Here is a tiny trained network, its code and every weight. The questions are about switching its units off for an input and a class, where a switched-off unit gives its printed mean instead of its output.

import numpy as np


def w(rows, s, z=0):
    codes = np.array(rows[::2]) - 128.0
    scale = np.full(codes.shape[1], s)
    scale[-1] = z or s
    return codes * scale


def f(y):
    return y / 2 * (1 + np.tanh(0.7978845608 * (y + 0.044715 * y**3)))


def log_softmax(a):
    a = a - a.max(-1, keepdims=True)
    return a - np.log(np.exp(a).sum(-1, keepdims=True))


def net(x, mask):
    res = np.array(x, float).reshape(1, 4) / 4 @ E
    y = f(res @ A[0][:, :-1].T + A[0][:, -1])
    res = res + np.where(mask, y, B[0][:, -1]) @ B[0][:, :-1]
    return log_softmax(res[-1] @ U[:, :-1].T + U[:, -1])


A, B = {}, {}
E = w([
[164,169,1],'x0',
[224,225,183],'x1',
[235,19,108],'x2',
[182,50,140],'x3',
],0.0067)
A[0] = w([
[165,200,102,106],'n0',
[55,175,165,122],'n1',
[60,116,39,184],'n2',
[155,98,18,79],'n3',
[43,187,122,134],'n4',
[215,69,146,192],'n5',
[20,183,188,87],'n6',
[170,157,20,252],'n7',
[140,145,9,66],'n8',
[123,126,7,235],'n9',
[107,142,126,168],'n10',
[105,130,162,99],'n11',
[230,216,121,113],'n12',
],0.014,0.0039)
B[0] = w([
[145,91,88,192],'n0',
[101,99,153,219],'n1',
[73,171,95,225],'n2',
[183,150,212,202],'n3',
[146,97,184,240],'n4',
[195,83,123,255],'n5',
[69,89,183,254],'n6',
[48,179,94,254],'n7',
[143,210,178,203],'n8',
[39,184,149,245],'n9',
[99,136,138,153],'n10',
[125,116,145,143],'n11',
[150,146,5,246],'n12',
],0.026,0.0076)
U = w([
[82,200,108,1],'0',
[99,92,161,182],'1',
[90,164,114,229],'2',
[201,172,26,160],'3',
[118,199,81,108],'4',
[222,64,135,150],'5',
[120,245,146,102],'6',
],0.012,0.0037)

Each question gives the input, the list of numbers given to net, and the class t.
The units are the neurons (one row each of A and B). Each row of codes is followed by its name. A weight is (code - 128) times the scale printed after its matrix; where a second scale follows, it is the last column's (A, B and U).
mask holds one flag per neuron, in row order. A switched-off neuron (its flag False) gives its mean, the last column of its row in B, instead of its output. The means were averaged over made-up inputs and are rounded, as every weight is.
A unit's drop is (log p(t) with every unit on - log p(t) with that unit switched off) / (log p(t) with every unit on - log p(t) with every unit switched off).
The circuit of an input: a set's keep is (log p(t) with only the set's units on - log p(t) with every unit switched off) / (log p(t) with every unit on - log p(t) with every unit switched off). Starting from the 12 units with the biggest drops (on a tie, the unit counted first), units are removed one at a time, each time the one whose removal leaves the highest keep (on an exact tie, the one counted first), for as long as the keep stays at least 0.8.
circuit, biggest first: the units of the circuit, biggest drop first
unit that matters most: the unit with the biggest drop
k most important neurons: the k neurons with the biggest drops, biggest first
drop of u: that unit's drop, to one decimal
input [-7,5,8,-7], class 5: unit that matters most	n7
input [-5,7,8,6], class 5: 2 most important neurons	[n5 n7]
input [3,0,0,2], class 6: 2 most important neurons	[n12 n6]
input [-3,5,4,3], class 5: 3 most important neurons	[n7 n5 n2]
input [-7,-5,7,-6], class 5: circuit, biggest first	[n9 n7]
input [-1,6,-4,0], class 3: circuit, biggest first	[n12 n9]
input [4,4,1,-2], class 3: 2 most important neurons	[n12 n6]
input [8,6,4,-1], class 3: 4 most important neurons	[n12 n0 n6 n5]
input [8,5,-8,3], class 4: 2 most important neurons	[n12 n0]
input [4,4,-4,0], class 4: 2 most important neurons	[n5 n12]
input [-3,8,-3,-1], class 3: 2 most important neurons	[n12 n9]
input [-2,6,3,7], class 3: drop of n4	0.4
input [5,6,-3,-1], class 3: drop of n12	0.6
input [4,7,-6,0], class 3: circuit, biggest first	[n12]
input [5,0,2,-4], class 6: drop of n3	0.2
input [5,-7,-1,-7], class 6: drop of n8	0.2
